Below is a small trained network, with its code and all its weights. Each question gives an input and a class and asks what happens when units are switched off, that is, made to give their printed mean instead of their output.

import numpy as np


def w(rows, s, z=0):
    codes = np.array(rows[::2]) - 128.0
    scale = np.full(codes.shape[1], s)
    scale[-1] = z or s
    return codes * scale


def f(y):
    return np.maximum(y, 0)


def log_softmax(a):
    a = a - a.max(-1, keepdims=True)
    return a - np.log(np.exp(a).sum(-1, keepdims=True))


def net(x, mask):
    res = np.array(x, float).reshape(1, 6) / 4 @ E
    y = f(res @ A[0][:, :-1].T + A[0][:, -1])
    res = res + np.where(mask, y, B[0][:, -1]) @ B[0][:, :-1]
    return log_softmax(res[-1] @ U[:, :-1].T + U[:, -1])


A, B = {}, {}
E = w([
[189,120,181,100,5],'x0',
[147,176,182,87,152],'x1',
[99,155,157,191,79],'x2',
[130,30,189,184,142],'x3',
[160,173,122,186,203],'x4',
[189,54,45,132,104],'x5',
],0.013)
A[0] = w([
[185,27,136,158,167,67],'neuron 0',
[147,136,125,142,67,227],'neuron 1',
[144,104,119,125,72,98],'neuron 2',
[103,96,55,242,83,151],'neuron 3',
[63,213,116,160,145,158],'neuron 4',
[67,96,235,130,78,148],'neuron 5',
[39,110,165,137,70,178],'neuron 6',
[206,115,85,120,140,160],'neuron 7',
[78,88,95,145,200,58],'neuron 8',
[65,216,87,27,70,137],'neuron 9',
[100,106,65,252,124,126],'neuron 10',
[57,111,186,139,71,30],'neuron 11',
[174,84,61,84,88,205],'neuron 12',
[127,143,145,48,119,95],'neuron 13',
[57,59,64,149,238,159],'neuron 14',
[145,159,200,115,76,180],'neuron 15',
[120,82,187,142,78,149],'neuron 16',
[146,195,94,199,137,158],'neuron 17',
[95,182,140,98,204,117],'neuron 18',
[92,137,98,103,122,50],'neuron 19',
[98,210,96,53,79,26],'neuron 20',
[159,102,173,61,96,254],'neuron 21',
[151,73,135,73,172,160],'neuron 22',
],0.014,0.0052)
B[0] = w([
[189,122,69,106,1,209],'neuron 0',
[149,111,180,70,100,204],'neuron 1',
[151,138,155,118,121,190],'neuron 2',
[91,74,245,120,46,225],'neuron 3',
[148,228,189,123,144,206],'neuron 4',
[102,74,133,206,121,213],'neuron 5',
[135,88,154,181,127,195],'neuron 6',
[126,80,160,154,83,190],'neuron 7',
[176,103,86,51,207,194],'neuron 8',
[211,152,106,30,38,234],'neuron 9',
[146,86,205,83,102,217],'neuron 10',
[39,25,121,223,155,177],'neuron 11',
[97,105,170,152,30,242],'neuron 12',
[163,152,137,135,81,174],'neuron 13',
[199,13,44,99,252,251],'neuron 14',
[91,75,56,193,177,208],'neuron 15',
[102,58,104,148,52,204],'neuron 16',
[87,110,201,127,186,189],'neuron 17',
[155,226,124,154,187,199],'neuron 18',
[101,117,100,146,90,147],'neuron 19',
[178,160,106,15,61,200],'neuron 20',
[105,49,160,129,55,222],'neuron 21',
[135,147,101,143,64,181],'neuron 22',
],0.009,0.018)
U = w([
[57,164,133,114,138,47],'0',
[50,191,75,150,133,1],'1',
[160,173,85,50,135,198],'2',
[90,237,171,245,160,69],'3',
[135,183,205,93,201,111],'4',
[133,155,213,83,42,110],'5',
[126,67,147,152,108,236],'6',
],0.012,0.0052)

Each question gives the input, the list of numbers given to net, and the class t.
The units are the neurons (one row each of A and B). Each row of codes is followed by its name. A weight is (code - 128) times the scale printed after its matrix; where a second scale follows, it is the last column's (A, B and U).
mask holds one flag per neuron, in row order. A switched-off neuron (its flag False) gives its mean, the last column of its row in B, instead of its output. The means were averaged over made-up inputs and are rounded, as every weight is.
A unit's drop is (log p(t) with every unit on - log p(t) with that unit switched off) / (log p(t) with every unit on - log p(t) with every unit switched off).
k most important neurons: the k neurons with the biggest drops, biggest first
drop of u: that unit's drop, to one decimal
input [-6,-4,4,-5,-3,3], class 2: 2 most important neurons : neuron 14; neuron 21
input [1,-3,-8,-7,4,-3], class 2: most important neuron : neuron 3
input [7,5,-6,1,0,-6], class 6: 2 most important neurons : neuron 15; neuron 5
input [1,-8,1,0,-8,3], class 5: 2 most important neurons : neuron 14; neuron 3
input [5,0,8,3,3,-7], class 6: 2 most important neurons : neuron 16; neuron 18
input [-8,0,8,3,-1,-7], class 4: 2 most important neurons : neuron 14; neuron 8
input [5,-4,-5,3,8,-1], class 5: 2 most important neurons : neuron 14; neuron 15
input [1,6,7,0,-6,-7], class 6: 2 most important neurons : neuron 11; neuron 15
input [-6,7,4,7,4,-4], class 4: drop of neuron 22 : 0.0
input [-3,-1,4,5,5,-2], class 4: drop of neuron 21 : 0.1
input [2,6,-7,5,-2,-2], class 6: drop of neuron 9 : 0.3
input [3,8,-6,-8,-1,-8], class 2: drop of neuron 12 : 0.1
